Below is a small trained network, with its code and all its weights. Each question gives an input and a class and asks what happens when units are switched off, that is, made to give their printed mean instead of their output.

import numpy as np


def w(rows, s, z=0):
    codes = np.array(rows[::2]) - 128.0
    scale = np.full(codes.shape[1], s)
    scale[-1] = z or s
    return codes * scale


def f(y):
    return np.maximum(y, 0)


def log_softmax(a):
    a = a - a.max(-1, keepdims=True)
    return a - np.log(np.exp(a).sum(-1, keepdims=True))


def net(x, mask):
    res = np.array(x, float).reshape(1, 6) / 4 @ E
    y = f(res @ A[0][:, :-1].T + A[0][:, -1])
    res = res + np.where(mask, y, B[0][:, -1]) @ B[0][:, :-1]
    return log_softmax(res[-1] @ U[:, :-1].T + U[:, -1])


A, B = {}, {}
E = w([
[191,136,60,37],'x0',
[99,106,107,124],'x1',
[76,234,140,116],'x2',
[191,212,6,254],'x3',
[134,163,150,133],'x4',
[123,127,122,127],'x5',
],0.0069)
A[0] = w([
[28,96,154,159,229],'N0',
[182,196,90,52,212],'N1',
[127,171,44,12,171],'N2',
[142,196,5,151,28],'N3',
[19,229,120,121,227],'N4',
[13,107,116,169,239],'N5',
[209,65,152,162,60],'N6',
[184,245,76,231,97],'N7',
[168,178,124,198,133],'N8',
[141,241,165,128,123],'N9',
[78,38,200,116,61],'N10',
[51,150,158,53,35],'N11',
[148,102,189,54,25],'N12',
[72,224,162,140,241],'N13',
[26,220,85,82,141],'N14',
[37,119,209,234,183],'N15',
[157,227,131,80,190],'N16',
[152,7,120,176,125],'N17',
[109,155,42,195,176],'N18',
[169,42,122,166,123],'N19',
[170,113,52,187,29],'N20',
[94,81,79,131,252],'N21',
[101,113,189,222,162],'N22',
[7,23,81,96,73],'N23',
[55,143,2,179,96],'N24',
[71,154,56,151,84],'N25',
[124,58,103,139,249],'N26',
[66,106,59,112,201],'N27',
[118,91,100,120,189],'N28',
[24,103,156,18,54],'N29',
[146,63,216,55,8],'N30',
[218,226,31,114,120],'N31',
[60,161,209,44,50],'N32',
],0.0095,0.0039)
B[0] = w([
[122,77,121,57,210],'N0',
[139,7,71,29,200],'N1',
[164,158,70,43,201],'N2',
[60,64,145,154,209],'N3',
[200,29,204,77,209],'N4',
[156,166,141,22,204],'N5',
[125,94,175,160,163],'N6',
[25,43,131,113,254],'N7',
[61,117,165,79,196],'N8',
[120,65,171,89,174],'N9',
[46,93,117,106,206],'N10',
[26,27,155,219,171],'N11',
[29,155,83,196,175],'N12',
[179,24,125,77,204],'N13',
[224,56,214,193,183],'N14',
[216,169,3,41,230],'N15',
[147,54,135,57,184],'N16',
[191,54,201,117,197],'N17',
[42,54,172,53,222],'N18',
[159,56,213,113,181],'N19',
[45,134,122,158,188],'N20',
[149,126,175,44,190],'N21',
[132,130,16,45,201],'N22',
[93,126,169,114,186],'N23',
[50,101,180,119,200],'N24',
[51,65,190,139,163],'N25',
[189,117,196,22,199],'N26',
[142,148,182,54,167],'N27',
[170,124,159,61,164],'N28',
[39,82,124,149,210],'N29',
[22,61,95,170,200],'N30',
[53,66,171,85,231],'N31',
[80,44,136,129,196],'N32',
],0.0055,0.0091)
U = w([
[62,123,129,167,109],'0',
[145,115,131,120,214],'1',
[135,119,109,117,251],'2',
[170,96,176,148,123],'3',
[120,138,126,107,219],'4',
[129,136,32,88,145],'5',
[153,126,80,178,44],'6',
[149,249,104,128,3],'7',
],0.013,0.0046)

Each question gives the input, the list of numbers given to net, and the class t.
The units are the neurons (one row each of A and B). Each row of codes is followed by its name. A weight is (code - 128) times the scale printed after its matrix; where a second scale follows, it is the last column's (A, B and U).
mask holds one flag per neuron, in row order. A switched-off neuron (its flag False) gives its mean, the last column of its row in B, instead of its output. The means were averaged over made-up inputs and are rounded, as every weight is.
A unit's drop is (log p(t) with every unit on - log p(t) with that unit switched off) / (log p(t) with every unit on - log p(t) with every unit switched off).
The circuit of an input: a set's keep is (log p(t) with only the set's units on - log p(t) with every unit switched off) / (log p(t) with every unit on - log p(t) with every unit switched off). Starting from the 12 units with the biggest drops (on a tie, the unit counted first), units are removed one at a time, each time the one whose removal leaves the highest keep (on an exact tie, the one counted first), for as long as the keep stays at least 0.8.
circuit, biggest first: the units of the circuit, biggest drop first
most important unit: the unit with the biggest drop
k most important neurons: the k neurons with the biggest drops, biggest first
drop when u is switched off: that unit's drop, to one decimal
input [8,5,8,5,-4,-6], class 3: most important unit -> N14
input [-2,3,5,8,-4,4], class 0: circuit, biggest first -> [N7 N3]
input [3,-3,7,3,6,4], class 3: circuit, biggest first -> [N14 N4]
input [2,-3,6,-1,-4,-3], class 3: circuit, biggest first -> [N14 N15 N4]
input [6,-4,2,-3,-1,3], class 5: circuit, biggest first -> [N2 N1]
input [-7,3,-1,2,-1,-4], class 5: circuit, biggest first -> [N15 N22]
input [7,5,7,-4,6,-1], class 3: circuit, biggest first -> [N14 N4]
input [6,1,8,3,-3,6], class 3: circuit, biggest first -> [N14 N4]
input [7,-1,-8,-8,4,8], class 0: circuit, biggest first -> [N30 N12]
input [5,-3,6,-7,-6,-7], class 0: 2 most important neurons -> [N11 N29]
input [-5,-2,3,-7,-3,7], class 0: 2 most important neurons -> [N11 N29]
input [-6,-2,7,-1,-1,2], class 3: 2 most important neurons -> [N4 N14]
input [-8,4,-1,5,0,-6], class 5: 2 most important neurons -> [N15 N22]
input [-7,6,5,1,-1,-1], class 5: circuit, biggest first -> [N15]
input [2,1,0,7,6,2], class 0: drop when N7 is switched off -> 0.1
input [4,3,6,-3,4,-3], class 3: drop when N14 is switched off -> 0.4
input [-7,-8,0,8,-3,3], class 0: drop when N7 is switched off -> 0.5
